Below are the code and all the weights of a small trained network. Each question names an input and a target symbol and asks about switching units off, where a switched-off unit gives its printed mean instead of its output.

import numpy as np


def w(rows, s, z=0):
    codes = np.array(rows[::2]) - 128.0
    scale = np.full(codes.shape[1], s)
    scale[-1] = z or s
    return codes * scale


def norm(h):
    return h / np.sqrt((h * h).mean(-1, keepdims=True) + 1e-5)


def f(y):
    return np.maximum(y, 0)


def softmax(a):
    e = np.exp(a - a.max(-1, keepdims=True))
    return e / e.sum(-1, keepdims=True)


def log_softmax(a):
    a = a - a.max(-1, keepdims=True)
    return a - np.log(np.exp(a).sum(-1, keepdims=True))


def net(x, mask):
    ids = ['ΓΔΛΞΣαβεηθμπτφω'.index(c) for c in x.split()]
    T = len(ids)
    res = E[ids] + P[:T]
    u = 0
    for l in range(3):
        q, k, v = (norm(res) @ M[l].T for M in (Q, K, V))
        z = softmax(np.where(np.tri(T) > 0, q @ k.T / 2**0.5, -1e9)) @ v
        res = res + np.where(mask[u], z, O[l][:, -1]) @ O[l][:, :-1]
        u += 1
        y = f(norm(res) @ A[l][:, :-1].T + A[l][:, -1])
        res = res + np.where(mask[u : u + 4], y, B[l][:, -1]) @ B[l][:, :-1]
        u += 4
    return log_softmax(norm(res)[-1] @ U[:, :-1].T + U[:, -1])


Q, K, V, O, A, B = {}, {}, {}, {}, {}, {}
E = w([
[112,148,137,140,136,120,122],'Γ',
[120,140,124,136,114,110,110],'Δ',
[118,149,142,152,140,124,124],'Λ',
[149,149,143,168,119,116,151],'Ξ',
[111,148,132,128,125,112,112],'Σ',
[132,133,127,151,112,115,115],'α',
[141,135,118,139,99,108,122],'β',
[128,154,142,151,129,117,138],'ε',
[129,140,125,142,112,111,116],'η',
[118,170,141,119,125,110,138],'θ',
[144,128,124,162,107,114,124],'μ',
[126,147,126,121,105,103,119],'π',
[134,133,125,156,112,113,117],'τ',
[147,152,127,130,92,103,138],'φ',
[252,125,47,136,148,119,241],'ω',
],0.0024)
P = w([
[147,124,174,103,170,36,66],'0',
[146,127,135,145,229,48,140],'1',
[169,169,111,148,91,180,77],'2',
[129,6,121,74,154,222,214],'3',
[81,144,110,167,53,207,135],'4',
[100,62,61,97,155,194,188],'5',
[82,114,168,137,74,186,86],'6',
[152,43,96,62,221,145,139],'7',
[153,112,172,125,121,149,55],'8',
],0.0015)
Q[0] = w([
[204,147,159,126,205,26,66],'L0H0',
[137,254,168,197,17,181,30],'L0H0',
],0.0056)
K[0] = w([
[198,112,253,75,188,85,19],'L0H0',
[188,99,14,66,250,133,186],'L0H0',
],0.0051)
V[0] = w([
[141,150,171,220,219,201,152],'L0H0',
[13,130,121,91,204,141,4],'L0H0',
],0.0024)
O[0] = w([
[121,58,143,114,87,3,152,3],'L0H0',
[67,124,95,158,38,159,203,80],'L0H0',
],0.0039,0.00057)
A[0] = w([
[133,77,88,51,60,158,49,217],'L0N0',
[143,5,172,133,138,189,123,210],'L0N1',
[236,76,175,71,68,150,142,254],'L0N2',
[102,88,77,58,170,223,92,112],'L0N3',
],0.0016,0.0008)
B[0] = w([
[132,166,155,192,219,191,193,250],'L0N0',
[46,237,81,203,122,31,76,227],'L0N1',
[21,204,106,159,204,127,69,253],'L0N2',
[172,172,207,248,104,95,135,230],'L0N3',
],0.0016,0.0011)
Q[1] = w([
[4,135,230,135,134,143,88],'L1H0',
[17,146,109,194,136,24,8],'L1H0',
],0.0022)
K[1] = w([
[84,100,63,72,45,71,5],'L1H0',
[31,66,136,66,151,133,64],'L1H0',
],0.0022)
V[1] = w([
[175,88,88,253,174,167,206],'L1H0',
[97,75,14,181,149,85,21],'L1H0',
],0.0013)
O[1] = w([
[82,128,147,19,99,81,8,250],'L1H0',
[141,253,114,111,135,134,193,210],'L1H0',
],0.0021,0.00016)
A[1] = w([
[231,74,80,97,101,102,87,159],'L1N0',
[132,135,180,152,68,118,74,254],'L1N1',
[78,90,157,195,6,102,246,174],'L1N2',
[44,138,206,137,176,149,155,238],'L1N3',
],0.0022,0.00083)
B[1] = w([
[89,72,211,105,209,96,174,140],'L1N0',
[123,103,84,118,170,77,166,228],'L1N1',
[30,72,5,83,168,175,82,209],'L1N2',
[181,154,56,103,48,94,140,252],'L1N3',
],0.0024,0.0019)
Q[2] = w([
[128,134,84,147,41,125,65],'L2H0',
[189,54,218,102,4,123,40],'L2H0',
],0.0039)
K[2] = w([
[120,134,109,84,222,181,245],'L2H0',
[255,137,11,183,200,106,235],'L2H0',
],0.0035)
V[2] = w([
[97,168,129,113,184,119,130],'L2H0',
[121,83,131,253,131,140,92],'L2H0',
],0.0032)
O[2] = w([
[115,74,91,116,102,132,89,247],'L2H0',
[82,253,85,42,129,68,235,119],'L2H0',
],0.0034,0.0015)
A[2] = w([
[127,29,119,87,128,94,118,176],'L2N0',
[91,95,57,198,76,171,152,250],'L2N1',
[140,183,156,204,99,255,168,41],'L2N2',
[170,117,202,128,212,88,105,120],'L2N3',
],0.0029,0.0017)
B[2] = w([
[150,139,159,227,130,107,121,162],'L2N0',
[170,122,186,100,117,140,139,253],'L2N1',
[3,140,161,201,170,122,178,160],'L2N2',
[71,80,158,47,133,191,143,159],'L2N3',
],0.0039,0.0038)
U = w([
[60,64,55,136,80,142,131,92],'Γ',
[154,144,116,71,69,203,159,132],'Δ',
[59,37,67,148,72,62,146,110],'Λ',
[81,40,224,82,213,47,129,120],'Ξ',
[94,83,47,104,52,239,136,116],'Σ',
[158,195,112,81,84,85,152,93],'α',
[170,219,61,153,175,148,67,147],'β',
[160,93,137,231,154,18,111,195],'ε',
[186,179,144,93,88,132,158,88],'η',
[252,57,237,148,75,168,104,192],'θ',
[85,192,61,75,183,44,106,82],'μ',
[40,203,207,220,147,192,184,173],'π',
[144,188,95,102,107,69,127,78],'τ',
[137,123,128,48,227,254,54,187],'φ',
[167,114,124,134,170,136,132,5],'ω',
],0.0057,0.0022)

Each question gives the input, a string of symbols that net reads in full, and the target symbol t.
The units are the heads (2 rows each of Q, K, V and O) and the neurons (one row each of A and B). Each row of codes is followed by its name. A weight is (code - 128) times the scale printed after its matrix; where a second scale follows, it is the last column's (O, A, B and U).
mask holds one flag per unit, layer by layer, with each layer's heads first. A switched-off unit (its flag False) gives its mean, the last column of its rows in O or B, instead of its output. The means were averaged over made-up inputs and are rounded, as every weight is.
A unit's drop is (log p(t) with every unit on - log p(t) with that unit switched off) / (log p(t) with every unit on - log p(t) with every unit switched off).
The circuit of an input: a set's keep is (log p(t) with only the set's units on - log p(t) with every unit switched off) / (log p(t) with every unit on - log p(t) with every unit switched off). Starting from the 12 units with the biggest drops (on a tie, the unit counted first), units are removed one at a time, each time the one whose removal leaves the highest keep (on an exact tie, the one counted first), for as long as the keep stays at least 0.8.
units of the circuit, in order: the units of the circuit, biggest drop first
k most important neurons: the k neurons with the biggest drops, biggest first
k most important neurons of layer l: the k neurons of layer l with the biggest drops, biggest first
input θ φ π π β ε π π τ, target π: units of the circuit, in order : (L0H0, L2N2)
input π Σ φ β φ π, target φ: units of the circuit, in order : (L0H0)
input θ π φ π μ π π, target π: units of the circuit, in order : (L0H0, L2N2, L1N2)
input μ π Γ ε β, target ε: units of the circuit, in order : (L0H0, L2N0)
input Ξ θ π π π θ, target π: units of the circuit, in order : (L0H0, L2N2, L0N3, L1N2)
input Ξ β ε π Σ ω φ, target φ: units of the circuit, in order : (L0H0, L2N3)
input θ α φ η Γ Λ μ Σ π, target Σ: units of the circuit, in order : (L0H0, L1N2)
input φ Ξ φ, target Ξ: 2 most important neurons : (L2N3, L1N0)
input ε η Δ π Ξ π τ φ η, target φ: units of the circuit, in order : (L0H0, L2N0)
input ε τ π φ Ξ Γ θ Ξ, target θ: 3 most important neurons : (L2N1, L1N1, L2N2)
input τ Ξ Ξ Λ Σ φ Γ ω ε, target Ξ: units of the circuit, in order : (L0H0, L2N3)
input π τ Ξ θ φ Γ, target φ: 2 most important neurons : (L2N3, L1N1)
input Ξ φ π Σ π Ξ β, target Ξ: 2 most important neurons : (L2N3, L1N2)
input μ φ α π θ β φ Ξ, target φ: 2 most important neurons : (L2N3, L2N1)
input π φ Γ μ μ, target μ: 2 most important neurons of layer 1 : (L1N3, L1N1)
input π Ξ μ θ ε φ, target ε: 2 most important neurons of layer 2 : (L2N0, L2N1)
input τ θ θ α Λ η, target Λ: most important neuron : (L1N2)
input π Λ β Λ Λ θ θ, target θ: 4 most important neurons : (L2N1, L2N0, L2N2, L0N1)
input β Ξ π Ξ, target π: 4 most important neurons : (L1N2, L1N1, L0N3, L2N2)
input ε μ Ξ β θ α, target θ: 3 most important neurons : (L2N1, L1N1, L2N2)
input φ μ π π π Ξ Λ, target Ξ: units of the circuit, in order : (L0H0)
input π Ξ π φ Λ ε Σ, target ε: 2 most important neurons of layer 1 : (L1N3, L1N1)
input τ φ τ, target φ: 2 most important neurons : (L2N3, L0N1)
input β π μ Λ, target μ: 2 most important neurons of layer 1 : (L1N3, L1N2)
input π θ θ Λ π, target Λ: 2 most important neurons of layer 1 : (L1N2, L1N1)
input Σ μ π α, target π: 2 most important neurons : (L2N2, L0N3)
input Ξ π θ, target π: 2 most important neurons : (L2N2, L1N2)
input φ π φ π β Λ Ξ π π, target π: 3 most important neurons : (L2N2, L1N2, L0N0)
